Here is a tiny trained network, its code and every weight. The questions are about switching its units off for an input and a class, where a switched-off unit gives its printed mean instead of its output.

import numpy as np


def w(rows, s, z=0):
    codes = np.array(rows[::2]) - 128.0
    scale = np.full(codes.shape[1], s)
    scale[-1] = z or s
    return codes * scale


def f(y):
    return np.maximum(y, 0)


def log_softmax(a):
    a = a - a.max(-1, keepdims=True)
    return a - np.log(np.exp(a).sum(-1, keepdims=True))


def net(x, mask):
    res = np.array(x, float).reshape(1, 6) / 4 @ E
    y = f(res @ A[0][:, :-1].T + A[0][:, -1])
    res = res + np.where(mask, y, B[0][:, -1]) @ B[0][:, :-1]
    return log_softmax(res[-1] @ U[:, :-1].T + U[:, -1])


A, B = {}, {}
E = w([
[63,182,195,115],'x0',
[83,239,1,221],'x1',
[157,161,214,191],'x2',
[38,45,132,218],'x3',
[155,101,97,135],'x4',
[127,127,130,126],'x5',
],0.0061)
A[0] = w([
[254,225,151,91,140],'N0',
[103,56,212,45,72],'N1',
[175,83,185,124,60],'N2',
[179,113,214,73,85],'N3',
[106,170,74,200,59],'N4',
[174,46,149,90,84],'N5',
[69,189,94,154,66],'N6',
[42,63,119,195,95],'N7',
[120,170,98,163,61],'N8',
[89,57,113,128,127],'N9',
[115,51,194,54,96],'N10',
[136,196,150,36,119],'N11',
[176,178,231,234,106],'N12',
[161,49,64,145,208],'N13',
[122,115,32,125,135],'N14',
[52,97,149,196,135],'N15',
[6,203,213,73,138],'N16',
[125,69,164,88,71],'N17',
[122,144,140,138,1],'N18',
[205,52,19,93,177],'N19',
[135,78,170,83,76],'N20',
[89,93,176,182,127],'N21',
[86,72,166,244,107],'N22',
[114,194,71,203,52],'N23',
[137,100,155,107,49],'N24',
[187,166,192,200,99],'N25',
[140,64,86,138,202],'N26',
[209,179,111,63,113],'N27',
],0.0077,0.0059)
B[0] = w([
[7,22,127,76,230],'N0',
[196,177,35,218,202],'N1',
[193,148,27,139,162],'N2',
[115,93,98,179,191],'N3',
[160,152,70,176,179],'N4',
[219,177,36,224,186],'N5',
[208,181,57,189,170],'N6',
[90,70,63,12,190],'N7',
[129,99,16,201,151],'N8',
[75,77,183,86,175],'N9',
[215,191,35,164,206],'N10',
[69,17,138,118,183],'N11',
[207,224,182,22,200],'N12',
[88,132,231,105,241],'N13',
[207,200,176,145,196],'N14',
[88,113,126,46,195],'N15',
[82,73,161,240,197],'N16',
[193,135,44,197,163],'N17',
[166,3,244,227,128],'N18',
[110,179,225,143,253],'N19',
[206,160,65,192,167],'N20',
[70,104,134,72,179],'N21',
[70,114,89,37,200],'N22',
[191,191,70,179,188],'N23',
[170,134,81,196,136],'N24',
[176,221,179,8,172],'N25',
[99,107,229,103,222],'N26',
[18,24,108,77,195],'N27',
],0.0061,0.006)
U = w([
[209,161,38,254,6],'0',
[72,72,109,93,80],'1',
[161,159,173,116,252],'2',
[101,112,181,214,228],'3',
[123,128,170,199,213],'4',
],0.0079,0.0031)

Each question gives the input, the list of numbers given to net, and the class t.
The units are the neurons (one row each of A and B). Each row of codes is followed by its name. A weight is (code - 128) times the scale printed after its matrix; where a second scale follows, it is the last column's (A, B and U).
mask holds one flag per neuron, in row order. A switched-off neuron (its flag False) gives its mean, the last column of its row in B, instead of its output. The means were averaged over made-up inputs and are rounded, as every weight is.
A unit's drop is (log p(t) with every unit on - log p(t) with that unit switched off) / (log p(t) with every unit on - log p(t) with every unit switched off).
The circuit of an input: a set's keep is (log p(t) with only the set's units on - log p(t) with every unit switched off) / (log p(t) with every unit on - log p(t) with every unit switched off). Starting from the 12 units with the biggest drops (on a tie, the unit counted first), units are removed one at a time, each time the one whose removal leaves the highest keep (on an exact tie, the one counted first), for as long as the keep stays at least 0.8.
circuit, biggest first: the units of the circuit, biggest drop first
most important unit: the unit with the biggest drop
k most important neurons: the k neurons with the biggest drops, biggest first
drop when u is switched off: that unit's drop, to one decimal
input [3,4,6,6,5,-3], class 1: circuit, biggest first -> (N22, N7)
input [-4,5,-8,6,3,3], class 2: most important unit -> N14
input [-4,-6,-8,6,7,-3], class 2: circuit, biggest first -> (N19, N0, N10)
input [0,-3,-1,-5,-2,-1], class 1: 2 most important neurons -> (N0, N27)
input [4,-7,7,6,4,2], class 0: circuit, biggest first -> (N1, N10, N2)
input [0,1,7,7,-6,8], class 1: 2 most important neurons -> (N22, N7)
input [0,-3,5,8,0,8], class 1: 2 most important neurons -> (N22, N7)
input [1,-6,4,-7,5,-4], class 1: 3 most important neurons -> (N0, N27, N11)
input [-1,4,-1,-8,-4,-2], class 1: drop when N27 is switched off -> 0.2
input [0,-7,0,-5,-3,5], class 0: drop when N1 is switched off -> 0.1
input [-4,6,-3,-7,-4,-6], class 1: drop when N5 is switched off -> 0.2
